Small tables with named rows and columns. After each table, cells are looked up by row and column.

Bosi.tsv
	Resa	Safibon	Galo
Tinarod	66716	46780	67063
Res	69144	54888	20045
Sak	50568	76972	83355
Mafez	33030	62194	63470
Tur	23139	76526	30532
Mus	66727	33903	53945
Febena	50692	53420	40154
Daf	61360	31282	65752
Leke	60618	46763	81267
Kir	25275	36825	12630
Sim	68835	48149	67972
Vul	80436	36210	62730

Sak, Galo => 83355
Leke, Safibon => 46763
Res, Galo => 20045
Mafez, Galo => 63470
Sak, Safibon => 76972
Tinarod, Resa => 66716
Daf, Safibon => 31282
Kir, Safibon => 36825
Tur, Galo => 30532
Res, Resa => 69144
Sak, Resa => 50568
Daf, Galo => 65752
Mus, Resa => 66727
Vul, Resa => 80436
Mus, Galo => 53945
Sim, Safibon => 48149
Daf, Resa => 61360
Res, Safibon => 54888
Sim, Galo => 67972

Rada:
,Zuf,Tosine,Megoki,Kef,Losen,Num,Munu,Rubu
Pafi,1958,3347,5135,3973,4183,3744,3774,8083
Mif,1958,3500,5412,3742,4148,3510,3702,8074
Vur,8060,5420,4412,5864,4126,6081,5697,2169
Lir,8014,5445,4426,5709,4058,5974,5753,2204
Ritiru,1955,3407,5337,3901,4221,3630,3655,8135
Pigezol,7761,5401,4362,5375,3905,5759,5883,2447
Lare,8055,5410,4380,5863,4115,6090,5719,2164
Vav,8090,5465,4487,5923,4163,6105,5635,2129
Terole,8071,5390,4363,5975,4160,6170,5682,2151
Tof,1946,3481,5363,3704,4121,3500,3749,8095
Fifepe,8060,5373,4364,5962,4164,6157,5676,2186
Zatiluz,8049,5458,4524,5751,4117,5969,5662,2216
Fimis,1920,3338,5183,3813,4149,3616,3786,8193
Zor,8077,5448,4420,5889,4125,6101,5698,2116

What is the Zuf of Pafi in Rada?
1958
What is the Num of Vav in Rada?
6105
What is the Kef of Fifepe in Rada?
5962
What is the Munu of Ritiru in Rada?
3655
What is the Tosine of Pigezol in Rada?
5401
What is the Munu of Pafi in Rada?
3774
What is the Megoki of Terole in Rada?
4363
What is the Munu of Lare in Rada?
5719
What is the Losen of Lare in Rada?
4115

Table Siluzi
        Sulu  Tifore
Kif       74      51
Tikevo   143     158
Muvigi   194     140
Koreko   159      79

Kif, Tifore => 51
Tikevo, Tifore => 158
Muvigi, Sulu => 194
Muvigi, Tifore => 140
Koreko, Sulu => 159
Koreko, Tifore => 79
Kif, Sulu => 74
Tikevo, Sulu => 143

Serasag.tsv
	Litin	Gara	Lat	Kas	Bet	Sezuf	Bomebu	Fabome
Kegemo	5.49	8.07	7.09	6.76	4.79	5.19	6.27	4.10
Lam	5.89	7.87	5.73	6.36	4.83	6.27	7.29	6.60
Mubarus	9.27	6.13	5.60	7.95	5.18	5.83	7.91	8.11
Bov	7.57	5.73	6.58	4.28	8.36	5.93	7.56	5.82
Limefet	3.78	7.58	7.37	4.85	6.02	3.60	5.85	5.07
Nuzoso	6.46	5.89	8.53	6.85	6.72	8.96	5.86	1.71
Bametid	5.54	7.31	6.09	6.83	4.13	7.39	7.17	5.43
Ninonav	8.07	7.13	5.54	7.91	4.73	7.93	8.11	4.82
Vegiv	6.29	4.48	5.45	8.25	4.49	7.22	7.97	2.19
Goro	7.59	7.09	6.33	6.22	7.39	7.38	5.76	1.96
Fug	7.34	8.44	6.76	6.82	7.50	5.70	5.64	1.35

Limefet, Fabome => 5.07
Ninonav, Bomebu => 8.11
Goro, Kas => 6.22
Bov, Bomebu => 7.56
Fug, Kas => 6.82
Kegemo, Lat => 7.09
Goro, Bomebu => 5.76
Bov, Lat => 6.58

Gib
columns: Gimubuf, Rozenaz, Kez, Lusuli, Rof, Bosave, Guk
Mub: [161, 208, 228, 55, 136, 79, 59]
Sazevi: [119, 230, 239, 138, 72, 107, 68]
Gif: [131, 157, 224, 141, 91, 92, 87]
Poba: [116, 121, 194, 155, 72, 104, 127]
Pom: [143, 72, 181, 116, 96, 103, 121]
Zakidev: [100, 64, 155, 146, 91, 89, 144]
Rufed: [123, 48, 107, 91, 105, 68, 176]
Besegib: [119, 39, 86, 106, 135, 52, 157]
Lomisok: [155, 42, 120, 84, 157, 40, 184]

What is the Guk of Zakidev in Gib? 144
What is the Rof of Rufed in Gib? 105
What is the Bosave of Sazevi in Gib? 107
What is the Rozenaz of Rufed in Gib? 48
What is the Guk of Poba in Gib? 127
What is the Bosave of Poba in Gib? 104
What is the Kez of Zakidev in Gib? 155
What is the Rozenaz of Poba in Gib? 121
What is the Guk of Mub in Gib? 59
What is the Guk of Besegib in Gib? 157
What is the Guk of Sazevi in Gib? 68
What is the Lusuli of Poba in Gib? 155
What is the Lusuli of Gif in Gib? 141
What is the Kez of Besegib in Gib? 86
What is the Gimubuf of Zakidev in Gib? 100
What is the Gimubuf of Poba in Gib? 116
What is the Guk of Lomisok in Gib? 184
Which row has the largest Rozenaz? Sazevi

